In the rows, 128 means zero.
[113 130 114 127 127 125 138 174 117 143 128 113 145 90 113 104 130 117 131 132 156 156 88 124 89 125 139 115 116 148 131 110 189 124 139 92 112 125] => 8
[127 135 121 104 152 145 140 116 118 137 146 114 131 109 138 149 113 117 154 111 109 109 126 149 107 108 136 149 126 120 133 153 157 152 139 71 122 103] => 8
[118 114 122 132 132 160 115 136 132 96 102 116 139 142 122 138 128 159 123 122 108 163 125 155 139 124 105 102 134 85 120 128 92 146 137 130 150 151] => 2
[126 147 141 161 151 156 118 96 159 132 122 107 93 105 139 105 130 122 122 115 110 131 98 98 110 129 160 120 128 147 127 131 71 173 116 154 158 167] => 5
[152 109 163 168 125 137 135 122 163 115 124 121 143 71 94 159 139 112 130 98 146 143 98 76 90 125 78 91 101 87 143 192 140 90 145 133 140 126] => 7
[104 136 119 155 161 143 102 119 122 140 97 131 142 114 130 158 112 121 116 120 121 149 89 95 101 124 154 137 123 117 123 95 159 180 152 126 130 135] => 6
[133 143 144 136 131 113 138 97 149 146 138 113 159 136 121 149 107 140 144 136 104 144 145 115 132 134 143 137 118 113 118 109 138 127 82 120 125 111] => 3
[116 102 141 143 158 160 136 131 103 163 123 120 153 118 106 172 105 131 159 139 130 203 140 151 109 134 165 126 108 139 134 136 176 147 131 78 148 69] => 7
[144 97 126 128 150 181 133 121 115 118 101 130 135 119 141 164 150 115 126 104 120 159 120 154 100 117 149 156 143 96 127 132 109 183 123 50 155 134] => 6
[120 151 133 95 107 139 128 219 73 137 152 145 183 128 109 156 112 71 161 174 167 180 162 92 157 133 162 136 122 119 114 182 143 64 180 132 85 121] => 6
[144 138 129 175 174 140 125 88 119 143 111 115 141 100 116 175 130 105 160 86 140 180 139 132 115 107 149 115 131 100 136 158 105 147 159 124 138 156] => 1
[98 128 126 114 134 173 138 110 98 129 101 117 135 123 92 161 124 145 152 119 118 166 138 106 133 98 147 137 144 133 126 164 48 115 129 90 152 137] => 1
[146 113 135 146 136 142 127 127 159 109 138 123 134 135 139 131 119 141 158 131 106 143 134 153 132 135 157 101 105 129 119 121 143 147 98 117 163 143] => 2
[126 87 127 88 97 109 134 154 67 179 114 184 123 91 107 89 127 65 103 122 223 148 106 111 163 114 115 166 145 175 134 132 145 86 113 147 45 94] => 6
[167 106 153 145 116 125 132 127 122 124 112 115 158 119 141 151 99 132 126 91 138 156 132 108 112 139 152 136 65 97 135 123 124 138 116 120 123 106] => 0
[125 122 127 139 154 131 118 95 116 143 136 118 149 129 128 159 125 111 174 136 100 177 154 139 143 122 147 148 122 131 102 118 133 170 142 121 144 134] => 6
[124 111 125 168 129 168 113 155 124 140 121 157 141 117 130 141 111 101 155 131 153 172 126 146 134 154 198 136 109 86 121 98 132 136 118 156 115 158] => 1
[153 102 131 125 114 69 121 118 147 128 143 136 115 80 96 100 121 71 156 123 142 163 139 58 148 125 114 116 105 142 108 115 188 112 152 190 212 120] => 1
[150 139 134 137 127 92 126 130 135 141 144 104 156 110 135 134 120 130 144 142 124 152 144 111 95 112 185 123 119 123 115 104 185 134 102 114 153 113] => 3
[90 150 93 140 99 182 153 152 128 130 140 126 146 108 125 121 129 96 148 112 175 209 155 104 152 127 151 179 155 76 127 118 133 110 162 103 167 167] => 7
[117 125 104 109 101 34 96 149 123 136 100 150 192 127 141 143 123 118 96 120 138 151 144 64 200 81 121 118 152 137 127 168 165 115 118 202 133 123] => 8
[88 146 96 77 137 82 158 222 107 113 108 135 128 141 126 151 120 103 100 122 165 123 128 89 188 145 111 149 135 147 183 170 171 102 147 30 145 70] => 3
[104 92 90 158 112 137 132 162 134 152 96 114 207 135 85 167 83 164 167 125 136 170 98 81 142 80 110 51 71 152 97 82 221 100 117 145 156 165] => 2
[155 118 126 115 172 147 107 99 144 125 91 117 115 107 137 125 159 61 121 122 152 90 134 80 154 117 151 146 151 74 145 71 190 137 188 105 196 157] => 1
[145 87 128 160 137 185 113 175 132 170 102 128 179 128 114 180 104 160 109 146 108 95 101 112 99 90 94 81 129 118 148 144 114 80 141 213 85 77] => 8
[97 117 124 121 129 242 132 136 102 104 129 111 142 137 121 192 135 109 151 157 132 179 143 118 169 127 172 93 152 67 112 172 24 107 171 102 142 173] => 3
[144 119 135 179 143 137 110 86 137 122 103 131 144 123 120 157 155 150 150 110 113 164 147 128 94 97 168 139 110 125 122 157 140 163 106 128 154 147] => 0
[202 138 132 131 141 208 140 169 109 134 141 146 98 115 121 108 126 88 184 93 160 236 175 142 119 167 132 97 112 188 136 108 99 83 149 180 178 125] => 2
[115 141 158 195 143 170 113 104 196 93 126 145 84 127 138 192 73 170 132 122 41 141 86 137 195 177 103 54 84 148 178 192 181 121 167 194 103 82] => 4
[116 119 110 90 190 146 80 201 110 135 131 140 130 132 127 129 133 63 94 85 164 179 96 143 111 169 71 88 134 70 153 130 155 191 139 177 108 148] => 6
[133 126 138 108 117 145 130 142 124 109 146 99 120 124 129 131 111 124 135 104 141 138 115 118 107 132 157 126 97 129 141 167 135 132 130 112 113 114] => 7
[113 121 145 132 147 134 106 113 118 148 112 130 114 106 129 150 127 123 136 136 131 124 126 106 111 112 153 116 118 138 101 154 136 160 147 142 170 149] => 7
[132 100 120 137 134 125 149 111 137 125 82 84 155 128 128 109 133 115 57 118 170 132 90 110 160 75 147 121 171 67 142 165 95 171 172 89 158 120] => 8
[117 151 110 124 140 138 132 135 127 151 125 137 147 138 145 124 123 138 114 139 148 160 118 146 112 149 151 135 130 167 130 128 128 157 112 91 170 98] => 7
[160 105 139 144 143 178 124 115 130 108 102 131 133 130 133 151 133 129 146 109 124 204 145 154 123 146 157 112 114 112 117 111 118 157 116 113 181 147] => 2
[161 148 74 65 136 143 113 196 102 101 146 159 195 124 160 157 122 72 152 114 156 117 132 147 134 124 135 184 125 46 136 182 168 124 161 87 103 56] => 4
[115 107 141 129 134 145 141 107 115 126 148 122 105 90 118 121 140 124 124 116 149 135 129 140 83 113 130 143 131 109 148 159 137 140 127 70 140 109] => 0
[111 124 134 116 137 154 125 97 125 133 119 111 149 132 133 132 119 125 114 156 112 139 107 145 152 115 161 117 146 112 130 131 131 154 116 77 123 117] => 5
[65 161 59 140 123 209 76 159 135 117 156 150 97 105 116 97 144 152 163 135 124 186 95 148 126 144 103 99 131 178 145 108 147 105 148 220 132 158] => 8
[106 70 137 121 139 127 123 160 119 157 148 177 116 82 112 146 119 49 168 189 186 115 115 147 149 160 175 150 96 96 107 158 200 125 146 120 131 98] => 4
[163 124 147 149 163 137 116 149 136 149 115 131 131 119 140 144 118 137 130 95 98 139 137 121 73 137 129 101 103 138 144 101 147 152 106 140 152 118] => 0
[130 144 107 166 117 108 103 210 123 102 118 138 204 107 122 28 122 167 131 92 198 174 122 84 120 105 113 112 85 38 153 91 111 125 93 120 187 125] => 0
[103 108 67 126 118 94 115 139 108 178 127 135 150 118 131 178 147 85 178 136 150 146 164 133 214 114 82 144 142 188 136 82 170 54 169 180 91 173] => 6
[116 91 151 57 163 132 132 186 113 127 143 95 104 135 127 93 150 67 143 133 73 131 168 134 216 131 59 55 172 131 152 79 214 120 161 100 110 154] => 5
[154 141 81 172 121 113 128 219 133 107 94 173 108 118 167 110 69 130 120 56 143 152 104 94 137 152 155 137 104 152 170 90 82 135 148 150 199 65] => 7
[125 145 123 109 140 144 141 125 127 118 132 118 163 138 150 147 103 127 142 113 121 126 142 127 128 120 149 163 121 67 127 125 182 160 130 66 143 106] => 4
[87 150 76 64 118 84 118 148 135 161 151 88 142 84 115 112 134 98 163 152 155 125 115 107 193 122 127 169 130 146 140 124 121 73 127 110 114 124] => 3
[130 110 131 118 113 133 140 114 126 119 135 129 117 101 128 131 141 129 147 119 108 134 125 137 108 122 119 146 116 154 116 139 155 136 120 104 128 120] => 8
[154 127 137 142 162 113 139 73 140 153 151 113 165 95 129 100 151 110 135 121 164 147 131 127 96 116 135 119 142 122 139 120 118 141 91 84 165 115] => 1
[86 104 149 163 173 88 141 163 139 109 151 95 104 132 78 114 104 124 179 136 82 112 165 102 88 125 134 153 131 74 142 92 152 154 159 92 179 79] => 7
[142 187 118 132 98 103 122 155 184 186 81 115 102 116 156 133 73 178 102 112 55 82 93 131 143 104 144 169 125 173 120 135 151 133 134 195 106 131] => 7
[149 107 139 171 144 171 127 112 148 124 112 159 200 114 132 163 125 125 164 182 111 107 92 129 185 121 127 58 102 111 116 132 193 92 163 84 109 92] => 4
[142 91 116 158 150 120 143 235 105 183 79 131 182 146 100 129 114 133 81 127 121 182 117 145 96 81 117 126 181 119 141 130 129 155 131 144 94 66] => 6
[155 134 138 154 98 137 103 149 171 113 110 138 119 106 102 29 160 123 149 118 82 208 171 91 218 105 96 139 146 111 125 94 182 107 156 229 148 148] => 0
[180 146 166 67 92 102 130 206 96 131 50 109 200 120 113 137 116 111 88 107 134 188 143 98 190 125 68 123 130 40 138 107 173 66 172 91 94 134] => 6
[108 177 124 114 135 159 145 134 155 118 131 113 145 135 134 134 102 132 113 126 137 137 96 115 135 163 118 142 103 117 129 152 131 139 140 90 125 134] => 2
[105 140 138 154 146 128 129 100 137 110 130 104 148 118 115 147 142 133 139 129 120 162 134 93 85 129 164 129 127 108 123 124 124 153 123 93 171 156] => 1
[127 124 146 165 141 146 114 99 154 116 127 124 126 113 134 149 123 141 148 98 79 155 128 132 110 136 134 98 103 102 127 103 160 159 113 125 131 169] => 0
[133 137 150 121 171 164 136 139 115 123 107 121 138 129 120 118 117 125 146 116 144 172 138 129 141 141 135 132 104 105 122 139 115 167 138 74 170 123] => 2
[84 131 100 121 93 125 130 171 100 172 140 136 126 73 124 107 100 121 146 106 146 147 130 78 158 85 89 154 121 162 126 108 233 91 168 194 82 130] => 8
[149 137 122 102 138 123 116 126 115 144 107 99 152 130 133 165 136 141 140 111 124 169 162 135 110 110 145 139 122 102 117 112 157 148 99 109 172 142] => 3
[147 74 127 103 124 195 129 190 129 75 146 102 79 159 129 137 118 116 144 127 64 144 146 186 156 119 154 110 152 88 133 205 58 159 184 143 146 93] => 7
[189 93 145 124 125 118 132 141 94 99 96 154 178 102 132 133 157 118 121 126 166 166 123 117 46 131 124 101 100 103 96 95 196 144 124 59 200 88] => 4
[137 88 179 118 109 207 126 128 107 83 113 145 134 128 135 135 119 138 128 156 119 111 103 124 168 140 106 56 89 86 110 126 183 109 171 104 97 121] => 4
[142 102 125 158 155 109 124 113 124 138 108 106 132 106 108 132 122 147 147 116 106 121 110 146 88 89 124 115 113 121 125 104 179 159 150 109 141 105] => 1
[157 123 128 133 116 140 122 160 110 100 100 138 145 128 129 118 144 138 118 123 149 144 137 148 86 140 143 144 111 82 142 91 135 117 132 77 149 113] => 0
[64 113 102 122 168 117 84 195 156 119 107 126 93 125 85 68 154 96 137 134 106 182 120 124 217 171 62 84 154 107 162 51 177 130 166 193 154 172] => 1
[145 149 113 167 161 127 122 110 166 134 128 104 128 125 127 112 120 127 143 116 143 171 120 109 104 148 165 131 107 168 142 93 135 147 122 155 178 123] => 2
[127 122 124 144 152 132 125 128 121 124 109 123 145 129 127 152 125 150 130 119 93 144 139 130 89 110 156 113 144 125 144 111 102 141 118 80 160 108] => 0
[114 107 134 131 130 171 127 144 111 112 119 127 118 128 145 133 135 136 97 120 143 149 119 150 127 124 138 110 145 111 160 162 92 147 107 98 138 125] => 5
[122 120 120 124 103 100 123 196 123 89 125 172 146 135 120 136 75 115 142 167 112 117 114 161 147 147 155 123 113 48 114 125 176 122 169 74 159 64] => 7
[120 148 146 149 149 106 119 187 164 122 95 131 99 76 63 98 131 90 182 111 66 150 125 99 155 127 95 186 138 61 131 115 145 118 172 134 118 147] => 6
[142 113 136 102 132 58 139 74 92 130 103 178 87 118 111 96 158 89 112 156 190 150 133 170 162 134 124 128 156 189 111 175 125 140 143 91 178 80] => 4
